Below are the code and all the weights of a small trained network. Each question names an input and a target symbol and asks about switching units off, where a switched-off unit gives its printed mean instead of its output.

import numpy as np


def w(rows, s, z=0):
    codes = np.array(rows[::2]) - 128.0
    scale = np.full(codes.shape[1], s)
    scale[-1] = z or s
    return codes * scale


def f(y):
    return np.maximum(y, 0)


def softmax(a):
    e = np.exp(a - a.max(-1, keepdims=True))
    return e / e.sum(-1, keepdims=True)


def log_softmax(a):
    a = a - a.max(-1, keepdims=True)
    return a - np.log(np.exp(a).sum(-1, keepdims=True))


def net(x, mask):
    ids = ['ΔΛΨαεθμφω'.index(c) for c in x.split()]
    T = len(ids)
    res = E[ids] + P[:T]
    u = 0
    for l in range(2):
        r = res
        for j in range(3):
            rows = slice(3 * j, 3 * j + 3)
            q, k, v = (r @ M[l][rows].T for M in (Q, K, V))
            z = softmax(np.where(np.tri(T) > 0, q @ k.T / 3**0.5, -1e9)) @ v
            o = O[l][rows]
            res = res + np.where(mask[u + j], z, o[:, -1]) @ o[:, :-1]
        u += 3
        y = f(res @ A[l][:, :-1].T + A[l][:, -1])
        res = res + np.where(mask[u : u + 4], y, B[l][:, -1]) @ B[l][:, :-1]
        u += 4
    return log_softmax(res[-1] @ U[:, :-1].T + U[:, -1])


Q, K, V, O, A, B = {}, {}, {}, {}, {}, {}
E = w([
[156,120,98,51,238,90,60,126,146,124,175,210],'Δ',
[113,94,141,169,52,102,207,183,116,194,140,154],'Λ',
[139,137,168,126,145,63,58,192,200,166,145,88],'Ψ',
[253,109,115,110,73,112,128,109,96,136,64,100],'α',
[136,128,136,170,46,227,92,137,218,133,63,89],'ε',
[182,50,106,192,182,105,154,184,162,160,107,147],'θ',
[140,152,38,206,138,125,124,87,138,164,190,100],'μ',
[124,53,143,99,129,141,118,78,217,181,193,124],'φ',
[174,130,133,180,103,52,129,76,210,118,83,171],'ω',
],0.016)
P = w([
[119,14,73,116,39,2,163,148,208,222,19,85],'0',
[239,110,178,146,87,79,147,77,171,191,105,142],'1',
[198,118,178,143,85,89,156,87,149,183,129,124],'2',
[185,122,157,143,93,106,139,95,147,162,142,114],'3',
[168,129,147,135,104,117,132,103,142,153,147,109],'4',
[152,129,136,129,114,121,124,108,135,149,155,109],'5',
[133,143,129,131,126,121,114,106,128,146,143,104],'6',
[124,139,118,128,138,120,107,112,118,143,144,108],'7',
[116,150,114,126,159,115,98,109,110,152,146,102],'8',
[99,164,116,120,166,122,92,110,111,159,139,100],'9',
[100,169,97,108,162,133,82,119,116,160,136,106],'10',
[93,165,104,107,193,131,84,116,102,172,135,108],'11',
[100,176,94,97,190,148,75,123,119,174,121,108],'12',
],0.0065)
Q[0] = w([
[100,217,161,55,198,116,114,166,74,47,181,123],'0.h1',
[7,116,194,152,98,142,193,147,78,101,105,67],'0.h1',
[89,156,97,93,171,192,148,107,64,21,166,227],'0.h1',
[174,117,112,130,119,156,86,142,185,196,144,82],'0.h2',
[92,140,83,49,191,180,101,139,134,68,149,160],'0.h2',
[31,113,169,132,96,214,151,134,122,100,57,76],'0.h2',
[171,110,72,43,217,71,101,164,82,151,175,254],'0.h3',
[180,154,89,197,137,50,185,147,134,179,168,143],'0.h3',
[122,122,198,197,30,104,52,98,190,167,156,29],'0.h3',
],0.0071)
K[0] = w([
[160,18,104,138,91,121,185,66,197,209,96,118],'0.h1',
[227,124,204,142,133,139,173,80,128,142,176,91],'0.h1',
[182,106,113,144,94,79,115,129,214,227,114,98],'0.h1',
[102,140,81,132,155,150,128,95,148,132,158,88],'0.h2',
[145,92,149,53,124,185,113,126,177,170,125,185],'0.h2',
[133,107,158,205,76,163,137,142,163,126,126,48],'0.h2',
[99,58,2,91,108,75,104,171,184,174,96,110],'0.h3',
[105,120,77,104,228,106,87,129,105,107,157,150],'0.h3',
[89,239,178,125,131,217,93,130,127,100,183,138],'0.h3',
],0.0083)
V[0] = w([
[154,102,152,252,26,176,188,133,66,126,10,128],'0.h1',
[185,163,34,245,162,103,48,142,126,149,134,133],'0.h1',
[140,65,240,62,110,30,23,228,137,66,60,141],'0.h1',
[78,177,70,95,188,179,117,113,2,42,111,178],'0.h2',
[198,109,130,223,47,171,102,203,110,100,53,120],'0.h2',
[103,196,137,164,167,130,42,198,110,87,124,146],'0.h2',
[49,53,97,178,107,166,151,216,80,213,132,99],'0.h3',
[182,148,99,105,90,102,131,110,93,163,134,70],'0.h3',
[245,86,102,59,124,146,175,176,96,172,71,220],'0.h3',
],0.006)
O[0] = w([
[141,75,152,196,102,81,161,97,98,2,139,141,60],'0.h1',
[168,134,64,224,166,142,72,153,155,123,63,166,233],'0.h1',
[208,205,63,46,154,159,221,160,136,122,210,135,112],'0.h1',
[155,114,188,52,149,161,61,116,100,136,107,247,2],'0.h2',
[159,92,110,19,88,99,231,123,159,163,186,90,104],'0.h2',
[189,151,94,104,100,219,126,62,170,162,171,195,92],'0.h2',
[179,217,210,156,139,125,107,73,99,70,191,84,127],'0.h3',
[97,107,72,251,89,84,90,98,104,122,163,133,161],'0.h3',
[83,139,65,89,94,151,104,76,108,155,67,55,116],'0.h3',
],0.0063,0.0089)
A[0] = w([
[202,83,149,94,33,153,117,1,154,182,158,164,167],'0.n1',
[123,115,211,102,96,72,147,94,94,40,156,199,5],'0.n2',
[119,132,85,171,107,87,84,205,194,137,121,20,209],'0.n3',
[156,118,144,146,160,164,77,96,153,128,182,186,82],'0.n4',
],0.0062,0.002)
B[0] = w([
[23,155,91,65,254,38,81,91,167,103,31,42,133],'0.n1',
[52,154,131,153,68,164,132,79,190,174,95,205,130],'0.n2',
[187,104,168,127,165,124,173,43,133,183,124,127,255],'0.n3',
[142,148,148,174,117,110,80,246,160,169,52,127,144],'0.n4',
],0.008,0.02)
Q[1] = w([
[117,185,50,186,86,164,150,58,74,94,68,104],'1.h1',
[172,92,254,151,73,190,217,179,97,123,117,207],'1.h1',
[122,115,163,74,40,147,201,196,49,129,61,111],'1.h1',
[174,124,96,218,99,169,222,40,136,143,116,98],'1.h2',
[136,47,231,22,66,86,162,197,171,132,60,78],'1.h2',
[54,128,63,34,50,210,142,128,27,117,169,140],'1.h2',
[110,96,167,64,101,140,180,162,115,148,77,70],'1.h3',
[150,155,113,200,87,170,145,65,136,130,142,96],'1.h3',
[51,105,69,126,116,223,138,122,84,115,201,149],'1.h3',
],0.0083)
K[1] = w([
[133,54,173,88,48,149,73,149,97,57,34,156],'1.h1',
[152,107,168,202,41,144,254,88,102,182,179,117],'1.h1',
[159,82,140,110,74,89,200,70,126,156,133,34],'1.h1',
[102,126,156,152,145,128,80,174,122,40,100,161],'1.h2',
[149,161,113,104,152,118,205,84,122,53,218,81],'1.h2',
[155,65,155,179,85,92,127,94,135,137,132,86],'1.h2',
[173,109,137,117,159,110,145,114,110,78,212,128],'1.h3',
[66,161,150,170,101,134,65,169,85,108,82,148],'1.h3',
[119,97,179,188,111,103,128,87,106,157,122,82],'1.h3',
],0.0097)
V[1] = w([
[237,179,109,152,137,163,106,174,80,106,133,79],'1.h1',
[108,171,78,156,111,122,164,132,51,104,232,125],'1.h1',
[151,174,98,152,127,115,66,140,126,152,132,72],'1.h1',
[93,5,2,181,163,121,163,185,144,123,158,184],'1.h2',
[114,211,81,214,24,166,144,63,139,94,47,145],'1.h2',
[205,120,180,130,116,98,180,184,107,119,78,180],'1.h2',
[181,137,126,66,167,169,165,106,175,97,77,154],'1.h3',
[177,120,72,144,199,90,91,69,64,93,151,107],'1.h3',
[137,78,119,168,141,163,103,96,154,117,38,95],'1.h3',
],0.0075)
O[1] = w([
[110,87,157,99,94,167,169,133,82,149,114,165,165],'1.h1',
[133,114,89,177,106,170,96,95,109,145,109,145,3],'1.h1',
[119,87,130,98,55,108,129,185,104,148,113,139,228],'1.h1',
[86,58,58,144,188,134,169,207,149,132,60,147,161],'1.h2',
[112,168,163,199,65,138,182,114,108,155,39,114,122],'1.h2',
[126,135,222,63,142,133,247,159,111,120,161,179,138],'1.h2',
[115,208,122,144,127,181,121,103,104,62,99,117,128],'1.h3',
[134,101,161,84,141,113,115,64,107,141,100,137,216],'1.h3',
[197,145,158,135,133,129,104,126,108,126,115,121,243],'1.h3',
],0.012)
A[1] = w([
[137,95,192,141,233,128,133,99,163,164,84,134,105],'1.n1',
[190,224,137,195,187,81,92,88,189,150,3,54,137],'1.n2',
[112,123,218,117,53,151,161,138,50,185,138,206,4],'1.n3',
[128,195,141,171,38,133,42,33,132,104,122,48,13],'1.n4',
],0.0052,0.0017)
B[1] = w([
[116,182,74,153,172,149,117,59,134,46,152,137,221],'1.n1',
[84,132,31,89,59,200,162,140,125,115,187,184,249],'1.n2',
[2,114,74,73,83,149,106,175,96,41,111,43,171],'1.n3',
[155,35,155,206,195,203,229,176,125,149,187,65,151],'1.n4',
],0.007,0.021)
U = w([
[67,120,136,170,112,32,158,231,156,131,113,58,145],'Δ',
[178,133,181,115,106,105,115,114,133,158,174,180,202],'Λ',
[134,86,125,138,96,153,101,109,143,163,76,164,171],'Ψ',
[75,145,44,136,155,107,98,155,141,57,138,30,107],'α',
[97,177,125,116,123,111,98,69,47,68,82,42,143],'ε',
[127,124,160,151,251,181,164,126,103,101,86,140,65],'θ',
[62,88,113,91,108,153,147,150,101,101,186,177,2],'μ',
[54,254,114,136,123,102,164,99,149,106,116,160,128],'φ',
[149,116,149,160,114,200,128,179,143,95,143,80,119],'ω',
],0.0051,0.0039)

Each question gives the input, a string of symbols that net reads in full, and the target symbol t.
The units are the heads (3 rows each of Q, K, V and O) and the neurons (one row each of A and B). Each row of codes is followed by its name. A weight is (code - 128) times the scale printed after its matrix; where a second scale follows, it is the last column's (O, A, B and U).
mask holds one flag per unit, layer by layer, with each layer's heads first. A switched-off unit (its flag False) gives its mean, the last column of its rows in O or B, instead of its output. The means were averaged over made-up inputs and are rounded, as every weight is.
A unit's drop is (log p(t) with every unit on - log p(t) with that unit switched off) / (log p(t) with every unit on - log p(t) with every unit switched off).
top k neurons: the k neurons with the biggest drops, biggest first
top k neurons in layer l: the k neurons of layer l with the biggest drops, biggest first
heads that matter: for each layer, one digit per head in row order, 1 if its drop is at least 0.15 and else 0, layers parted by /
input μ μ μ Ψ Ψ ε Ψ μ ω α α μ φ, target α: heads that matter => 010 / 110
input φ Δ ε, target Λ: heads that matter => 111 / 010
input Ψ μ α Ψ ω μ Ψ θ Δ μ φ Δ, target Ψ: heads that matter => 110 / 110
input μ θ ε, target ω: top 3 neurons => (1.n4, 0.n3, 1.n2)
input Ψ Δ μ μ ω μ Ψ φ θ θ μ μ, target μ: top 3 neurons => (0.n4, 1.n3, 0.n3)
input ω Δ ε φ Ψ Ψ Δ μ Δ ε Ψ μ, target θ: top neuron => (0.n4)
input μ ε μ μ θ μ Δ ω ω, target Δ: top 3 neurons => (0.n4, 0.n3, 1.n3)
input φ Δ φ α, target Λ: top 2 neurons in layer 1 => (1.n3, 1.n1)
input μ ε ε ε Ψ μ Δ μ μ μ μ ε Δ, target Ψ: top 4 neurons => (0.n3, 0.n4, 1.n3, 1.n2)
input Δ Λ μ μ ε Ψ α, target α: heads that matter => 001 / 010
input ω ε φ Ψ Δ μ θ Ψ ε μ θ φ, target θ: heads that matter => 111 / 010
input μ φ μ μ φ μ, target α: top 2 neurons in layer 1 => (1.n1, 1.n2)
input φ μ Λ μ μ θ, target θ: heads that matter => 010 / 010
input φ μ φ α μ Λ φ ω φ Δ μ, target Λ: heads that matter => 110 / 010
input μ ε μ Ψ φ Ψ, target α: heads that matter => 100 / 110
input α α θ μ μ Ψ α α Λ μ φ, target α: top 2 neurons => (0.n3, 0.n1)
input φ μ Ψ φ Ψ α μ ω, target φ: top 2 neurons => (0.n3, 1.n2)
input ω θ θ φ Δ Ψ, target θ: top 3 neurons => (0.n3, 1.n2, 0.n4)
input μ ε ω μ φ μ μ ε μ, target ω: heads that matter => 000 / 011
input μ Ψ Λ μ Ψ Ψ Ψ Ψ Δ, target Δ: top 3 neurons => (0.n4, 0.n3, 1.n3)
input φ μ φ φ μ μ μ α α μ, target ε: top 2 neurons => (1.n3, 0.n3)
input μ Ψ Λ, target Δ: top 2 neurons => (0.n3, 1.n2)
input ε θ α Λ Δ μ, target φ: top 2 neurons in layer 0 => (0.n2, 0.n4)
input θ φ Δ ε Ψ, target ε: top 2 neurons in layer 0 => (0.n4, 0.n3)
input μ ε μ ε μ α, target ε: top 2 neurons in layer 0 => (0.n3, 0.n1)
input μ Λ μ θ, target θ: top 3 neurons => (1.n1, 0.n4, 1.n3)
input ε μ Λ Ψ φ Δ Λ, target φ: heads that matter => 110 / 110
input Δ ω μ, target α: top neuron => (0.n3)
input μ μ φ μ μ Λ Δ, target Δ: top neuron in layer 0 => (0.n4)
